Below is a small trained network, with its code and all its weights. Each question gives an input and a class and asks what happens when units are switched off, that is, made to give their printed mean instead of their output.

import numpy as np


def w(rows, s, z=0):
    codes = np.array(rows[::2]) - 128.0
    scale = np.full(codes.shape[1], s)
    scale[-1] = z or s
    return codes * scale


def f(y):
    return np.maximum(y, 0)


def log_softmax(a):
    a = a - a.max(-1, keepdims=True)
    return a - np.log(np.exp(a).sum(-1, keepdims=True))


def net(x, mask):
    res = np.array(x, float).reshape(1, 3) / 4 @ E
    y = f(res @ A[0][:, :-1].T + A[0][:, -1])
    res = res + np.where(mask, y, B[0][:, -1]) @ B[0][:, :-1]
    return log_softmax(res[-1] @ U[:, :-1].T + U[:, -1])


A, B = {}, {}
E = w([
[202,68,54,2],'x0',
[240,21,201,188],'x1',
[236,252,141,139],'x2',
],0.0084)
A[0] = w([
[254,212,174,99,110],'N0',
[84,193,209,179,24],'N1',
[112,217,87,84,73],'N2',
[16,205,81,64,64],'N3',
[155,231,119,103,122],'N4',
[172,73,54,13,231],'N5',
[37,200,107,61,43],'N6',
[3,40,89,87,78],'N7',
[169,77,72,43,2],'N8',
[243,25,207,161,149],'N9',
[35,6,90,105,173],'N10',
[23,12,131,107,46],'N11',
[234,159,11,53,103],'N12',
[146,62,24,24,122],'N13',
[54,195,171,221,101],'N14',
[29,166,71,30,89],'N15',
],0.009,0.0057)
B[0] = w([
[217,211,92,57,220],'N0',
[166,167,201,190,182],'N1',
[215,99,172,61,178],'N2',
[146,91,237,110,208],'N3',
[215,157,103,39,191],'N4',
[90,185,224,149,248],'N5',
[162,101,231,93,187],'N6',
[242,193,104,80,207],'N7',
[150,162,229,192,173],'N8',
[124,52,224,28,252],'N9',
[169,229,134,101,231],'N10',
[254,227,77,138,199],'N11',
[110,219,207,229,215],'N12',
[120,189,230,164,219],'N13',
[109,180,217,191,218],'N14',
[151,29,215,56,205],'N15',
],0.0096,0.011)
U = w([
[120,171,187,242,74],'0',
[217,182,74,70,158],'1',
[141,50,177,42,86],'2',
[105,175,128,82,243],'3',
[2,29,26,192,2],'4',
[29,165,13,85,2],'5',
[26,133,6,195,2],'6',
[16,28,17,208,2],'7',
],0.0099,0.0086)

Each question gives the input, the list of numbers given to net, and the class t.
The units are the neurons (one row each of A and B). Each row of codes is followed by its name. A weight is (code - 128) times the scale printed after its matrix; where a second scale follows, it is the last column's (A, B and U).
mask holds one flag per neuron, in row order. A switched-off neuron (its flag False) gives its mean, the last column of its row in B, instead of its output. The means were averaged over made-up inputs and are rounded, as every weight is.
A unit's drop is (log p(t) with every unit on - log p(t) with that unit switched off) / (log p(t) with every unit on - log p(t) with every unit switched off).
The circuit of an input: a set's keep is (log p(t) with only the set's units on - log p(t) with every unit switched off) / (log p(t) with every unit on - log p(t) with every unit switched off). Starting from the 12 units with the biggest drops (on a tie, the unit counted first), units are removed one at a time, each time the one whose removal leaves the highest keep (on an exact tie, the one counted first), for as long as the keep stays at least 0.8.
units of the circuit, in order: the units of the circuit, biggest drop first
top k neurons: the k neurons with the biggest drops, biggest first
drop of u: that unit's drop, to one decimal
input [-6,-7,7], class 1: units of the circuit, in order	N4
input [3,2,-3], class 3: top 2 neurons	N14, N12
input [2,-7,-8], class 1: top 3 neurons	N11, N7, N10
input [-7,-5,-8], class 1: top 2 neurons	N7, N11
input [1,-4,-3], class 2: top 3 neurons	N15, N0, N3
input [-2,-4,-2], class 2: units of the circuit, in order	N15, N12
input [-2,4,-4], class 1: units of the circuit, in order	N11, N5
input [4,0,4], class 0: top 2 neurons	N12, N7
input [4,4,-1], class 0: top 2 neurons	N15, N5
input [4,5,-5], class 1: top 3 neurons	N11, N10, N15
input [8,-8,4], class 0: top 2 neurons	N12, N13
input [0,4,2], class 2: top 2 neurons	N9, N11
input [0,-7,-4], class 2: top 2 neurons	N15, N3
input [4,-6,-3], class 2: units of the circuit, in order	N15
input [7,3,6], class 0: top 2 neurons	N12, N5
input [-1,-5,-3], class 2: top 2 neurons	N15, N3
input [4,6,-6], class 1: drop of N3	0.2
input [7,-1,5], class 0: drop of N1	0.0
input [-6,5,-7], class 1: drop of N11	0.3
input [-5,-7,-7], class 1: units of the circuit, in order	N7
